After every row comes roughly how far along a hidden order it lies, from 0 to 20.
(in the rows, 128 means zero)
[116  92 193 122 158 154  90  57 159 121 115 137  80  37 178  84 139 136
 101 169  97 141 136 127 162 160 161 116 128 107 175 102  99  50 149 130
 255 113  80 107 151 128  51 108 154 103 137 106 160 153 139 169 100 123
 121]
0
[ 99 128 147 129 108  70 125 144  98 129 108 138 169 157 149 156 119  99
 102  60 114 123 136 161 148 142 145 131  91 113 157 105 107  51 137 122
 118 139  81 155 136 128 179 135 174 144 123 124 129 124 130 126 126 169
 132]
14
[132 129 167 132 151 122 118  79  66 112 122 130 171 105  86 145 147 130
 154 170  81 125 127 137 134 153 140 164 120 109 135 137 107  11 129 144
 138 148 115 162 130 131 230 135 152 125 120 126 135 143 113  76  99  77
 115]
11
[130 122 131 172 130 145 104 106 145 133 138 131 131 104 165 142 135  82
 104 114 114 137 137 100 122 144 139 151 137 121 129 113 104  74 155 114
  88 119  71 135 140 132  96 109 136 116 165 103 153 138 131 128 132 186
 155]
12
[113 139 152 134 117 129 153 164 140 112 115 137 108 132  87 121 138 128
 124 193  95 152 120 120 133 193 138 148 155 115 141 101 120  56 148 121
 127 122  84 106 141 119  76 143 140 138 130 118 149 123 158 135 100 118
 151]
2
[133 132 162 134 132 107 106  71 123 142 101 129 165  99 136 125 163 120
 138 188  70 133 134 108 167 117 155 138 148 129 169 154 114  62 103 162
  96 118 104 151  95 148 173 120 151 122  90 143 137 132 122 129  83 113
 110]
14
[113 143 127 124 147  78 125 131  86 122 126 137 132 100 151 141 110 130
 130 117 109 108  94 134 154 142  97 124 157  96 166 184 109  39 122 157
  60  78  78 173 119 126 167  95 208 113  78 110 121 143 126 129  93 214
 110]
17
[106 135 154 116 135  81 128 110 119 132 106 139 125  98 172 131 171 150
 110 138  82 114  95 129 133 137 137 135 129 115 150 143  95  42 143 144
  79 111  54 162 156 132 115  89 180 114 139 101 105 143 127 135 112 163
 123]
10
[144 154 142 142 115 134 158 149 126 165 108 125 164 111  66 127 189 141
 103 139 182 116 153 114 123  71 105 157 109 132 120 117 131  47 128 115
  56 134 101 140 125 124 208 138 116 131 205 127 154 142 141 161 110 111
 150]
14
[160 112 144 151 134 102 138  99 156 129 146 136 166 126  81 126 145  94
 134 167  85 114 127 109 118 103 115 159 117 121 127 107 110  36 128 114
 121 130 119 164 118 121 206 100 132  91  97 113 131 122  93 146 190 123
 129]
12
[122 136 130 156 117  56 137 164  83 112 114 154  74 168 125 153 147 113
 122  72  82 154 113 157 155 163 167  84 141 129 158 108 114  37 142 128
 132 133 125 137 129 116   6 141 169  75 107 125  83 134 130 124 146 184
 132]
3
[130 107 125 131 136 122 122 162 151 128 155 140 130 135 176 148 139 128
  84  36 105 143 131 126 152 134 133 129 113 129 169 130 101  42 181  72
 106 117  99  96 160 125 116 114 120 151 115 126 137 118 127 126 149 194
 128]
7
[113 145 138 139 131  54 156 149 131 111 123 157  83 105 215 113 140 132
  96 118 176 158 138 170 181 174 120 124 114 125 180 156 110  45 141  89
 117 110  87  87 135 120  51 146 143 156  73 133 131 117 116 134 155 177
 125]
5
[111 134 144 136 106 100 141 138 164 110 110 129 117  66 176 119 159 145
 117 155 180 141 126 113 151 175 134 138 149 106 157 133 103  24 174  88
 150 143  61 132 169 114 108 119 135 161 127 116 120 141 134 171 114 155
 114]
7
[ 90 155 152 125 153 137 126  66 117 112 113 119 103 112 174 144 175 161
 137 255  87 116 113 163 127 110 117 132 132 138 131 168 116  51 122 119
 120 123 116 151 125 148  52 129 143 186  43 121 146 120 102 140 106 139
 143]
5
[ 52 132 144 130 131  31 117 136 140 130 122 155 149  90 128 115 139 164
 109 107  96 119 161 122 105 104 142 144 103 121 123 135  93  45 152 109
  91 108  63 138 113 130 157 102 167 153 123  85 140 136 141 130  94 178
 111]
10
[116 131 124 163 129 101 122 165 101 127 173 121 119 147 123  93 170 120
 110 112 138 149 157 138 152 124 134  93 131 116 144 156 126  47 128 113
  60 139 113 109 129 110 122 146 122 110 153 139 108 129 136 132 151 156
 123]
11
[139 117 161  96 124  88 107 158  82 154 121 112 159 145  74 141 141 124
 103 112 142 102 108  99 167  89 156 149 111 106 166  96  98  37 135 206
   7 166 156 154 125 132 225 137 164 118 168 147 109 135  80 104 123 104
 136]
20
[118 152 108 160 128 216 182  87 159 127 134 126 116  69 132 103 156 146
 128 164 118 163 149 101 135 114 120 130  87 131 131 168 121  32 137 104
 123 144  66 122 166 133  70 113  94 107 134 130 153 152 124 130 106 159
 133]
4
[119 131 141  95 145 150 101 133 128 101  76 153 112  69 126 119 154 138
 118  91  55 121 106 136 168 121 149 172 141 122 160 108 100  61 161 101
 109 124  99 122 115 125  63 129 145 143 122 137 168 127  97 158 144 159
 158]
4
[112 148 131 113 141  83 124 122 103 132  94 128 108 114 162 134 144 144
 126 107 130 135 124 125 152  60 150  75 143 119  93 117 113  40 123 130
 112  96  54 143 128 127  83 138 122 141 147 125 131 136  86 127 106 184
 108]
13
[148 157 114 134 150   1 102 182 135 148 126 147 190 194 169 130 106 116
  87 162 145 124  81 112 125 135 143  98 105 131 134 177 107  57 129 133
  55 130 116 121 125 121 255 110 172 181 149 117 126 123 124 112 136 194
 117]
19

Next part:
[136  85 124 113 171 123 144 108 141 124 136 125 124 122  82 125 137 158
 103 117 159  85 132 155 104 105 135 148 153 126 162 149 116 127  71 135
 141 174 134 110 149  97 128 140 142 140 145 107  78 145 131  99 125 131
 130 130 100]
11
[135 192  74 143  65  93 119 188 117 143 111 131 122 124 153 108 122 129
 147 158 123  92 140 160 157 117 145 107 144 148 107  70  78 179 146 157
 129 222 153 102  95 150 174 135 182 154 152 173 124 118 137 148 100  95
 108 159 133]
3
[137  16  99 193 235 123 177 121 141 150 160 127 132 102  96 110 122 182
  89 155 199  43  89 140  54  68 131 170 152 155 169 173 133 132   1 102
 155 236 139 115 210 117  85 158 177 174 108 164  75 173 126 114 113 158
 114 106  89]
7
[113 175 152  59  93 140 125 123 127  95 103 152  71 125 119 120 143 143
 137 121 111 147 103 179 240 106 125 113 134  82 139  76 135 127 233 152
 126  80 129 111  88 109 166 128  86 102 188  57 150 128 122 103 153  89
 179 145 104]
15
[128 155 166  49 117 129 101  99 121 109 113 149  69 131  90 118 142 119
 154 112 116 133 132 164 188  98 124 117 154  97 135  88 121 127 214 137
 129  70 130  95  85  74 161 130  89 116 189  93 198 138 122  98 146 112
 156 128  85]
16
[136  74 134 147 135 132 101 114 134 127 147 113 150 120 128 143 121 107
 106 113 140 161 127  95  72 151 124 126  97 121 141 188 153 104  98 109
 136  87 103 127 147 111  90 129 141 125  51 132 117 108 126 133 143 162
 110 101 149]
10
[123 175 151  33 112 132 127 122 127 101 109 155  64 129  95 113 153 142
 154 120 120 125 119 172 217  85 128 123 160  92 133  82 133 126 201 146
 121  93 142  93  74  73 174 135  83 108 225  64 180 142 123  94 155  89
 184 142  81]
18
[133 152 162  65 106 126  86 118 124 100 112 139 102 128 126 128 134 105
 148 115 114 152 138 141 163 119 124 109 134 107 132 123 136 124 190 102
 132  59 117 106  77 106 148 135 104 119 150 116 181 117 120 109 150 117
 142 121 114]
14
[123 144 151  68 134 123 120  95 128 104 115 147  79 122  93 118 139 137
 132 113 128 124 122 155 189  88 125 124 154 106 142  98 130 129 185 139
 136 102 134  94  92  83 156 132  99 122 189  89 177 138 122  95 144 109
 151 130  83]
15
[133 108  32 169 122  92 173 216 142 147 135 115 138 129 149 104 110 153
 106 176 150  94 111 131 121 111 159 139 149 152 113 122  85 148  95 156
 117 227 152 100 134 148 127 140 244 149 125 158  65 113 147 155  90 108
 108 155 146]
0
[155  69  70 170 155  92 116 157 145 137 138 111 164 124 121 122 131 106
 132 152 149  75 148 126  54 126 148 139 147 167 119 190 101 142  38 109
 126 185 136 104 152 128 121 144 217 155 126 184  92 114 141 145 116 145
  96 129 145]
3
[128 163  70 162  90 105 145 194 129 139 114 125 131 124 154 115 127 147
 132 150 123 104 126 148 169 126 149 113 132 134 113 107  89 157 128 164
 127 216 145 107 114 150 161 132 181 143 131 171  92 116 133 152 112 107
 117 158 147]
5
[108 131 200  95 133 147 127  70 126 116 115 157  71 109 107 121 150 176
 134 107 120 153  98 144 178 113 104 136 128  93 152 103 175 104 188 127
 137 105 127 120 128  98 135 138  75  99 138  71 189 147 111 116 144 144
 182 109 103]
20
[139 224  66 107  54 112 126 190 111 120  94 133  98 129 160 107 139 124
 153 154  97  98 117 180 255 117 130 109 137 144  94  49  82 159 194 146
 123 217 177 111  67 160 214 128 169 143 192 164 167 115 135 153  95  69
 143 169 155]
7
[141 147  45 148 106  85 143 202 134 146 124 115 150 134 136 106 113 133
 133 153 135  97 147 131 134 115 158 120 152 150 107 125  64 153 123 160
 116 213 152  87 110 127 140 138 202 152 121 163  84 110 145 149  92 108
 106 164 133]
0
[104 156 170  68 119 136 126  99 122 113 110 157  61 118 111 117 142 153
 128 116 117 149  97 156 196  64 113 122 134  87 145  78 150 121 203 146
 136  96 131 113  96 102 148 125  84 110 161  65 164 148 117 111 144 108
 181 129 100]
18
[129  94 132  89 154 129 124  99 140 113 129 130 109 114  97 125 138 146
 101 105 146 130 121 151 149 110 123 134 147 118 166 132 135 113 117 141
 140 122 128  99 124 108 128 135  99 124 145  90 103 136 128  98 125 117
 143 128 186]
13
[151 130  95 128 107 111 103 150 126 116 119 116 147 131 141 131 130 102
 145 129 115 121 148 142 105 151 134 124 118 139 118 155 105 139 125 115
 125 145 116 119 109 149 133 132 171 151 126 175 130 110 136 140 129 138
 107 139 162]
8
[150  50 138 124 170 121 104  79 137 126 150 120 148 120  82 134 131 122
 107 102 157 105 155 108  47 122 122 136 151 131 161 217 125 113  65 100
 149 115 120 120 168 101  86 135 145 124  90 146 117 134 127 102 128 173
  98 104 107]
11
[129 149 122  88 139 119 147 132 133 123 117 137  83 120  87 112 153 164
 130 132 148  75 131 180 203  81 140 118 181 132 147  86  93 152 129 157
 132 198 159  88 124 102 184 141 128 135 221 113 122 146 128  96 112  86
 170 162  83]
10
[110 142 162  83 122 138 123 120 126 114 113 155  64 113 110 118 134 158
 126 117 125 158  88 150 195  94 110 123 137  89 150  89 144 117 206 131
 141 121 131 111 105 101 133 132  89 102 157  69 164 148 115 110 137 116
 183 124 110]
18
[154  67 169  78 163 119  83  79 136 115 142 114 146 133  82 135 116  90
 128  92 143 137 161 101  56 122 121 132 139 120 143 199 136  94 101  91
 132  49 108 109 125  79  94 136 128 136  95 136 168 123 125 110 140 171
 108 101 111]
12
[134  95 124 102 153 129 124 109 141 110 132 126 108 118 109 128 128 132
 102 107 139 133 115 142 137 124 121 134 136 121 165 155 134 110 123 125
 138 117 120 112 138 120 110 134 111 128 128  87 102 133 125 111 135 126
 143 122 119]
12
[141 150  97 135 108 101 125 164 131 130 117 123 140 128 132 118 141 136
 137 136 120  85 144 146 128 129 143 119 131 134 117 135  92 144 122 145
 120 197 143 106 115 120 157 135 180 146 145 152 116 118 140 134 119 126
 109 147 137]
7
[130 198 109 130  48 115  93 167 115 111 102 132 126 131 165 122 126 101
 167 143  79 149 130 154 205 152 136 102 105 126  94  89 111 154 216 147
 123 145 132 122  68 172 167 117 148 129 161 137 144 100 131 153 127  91
 124 153 162]
7
[142 207  83 100  67 105 106 167 110 115  96 137 106 130 146 122 138 113
 171 145  99 115 146 171 223 118 134 102 144 143 100  70  83 156 188 138
 127 202 149 100  54 148 191 128 159 156 173 168 170 114 135 139 103  94
 130 164 145]
8
[150 166  90 129  98 104  94 162 124 110 117 120 151 135 152 129 124  89
 152 133  98 118 151 156 117 154 136 118 116 143 110 151  97 147 148 117
 128 155 124 127  98 142 151 127 178 155 148 167 136 103 141 142 127 133
 101 139 176]
7
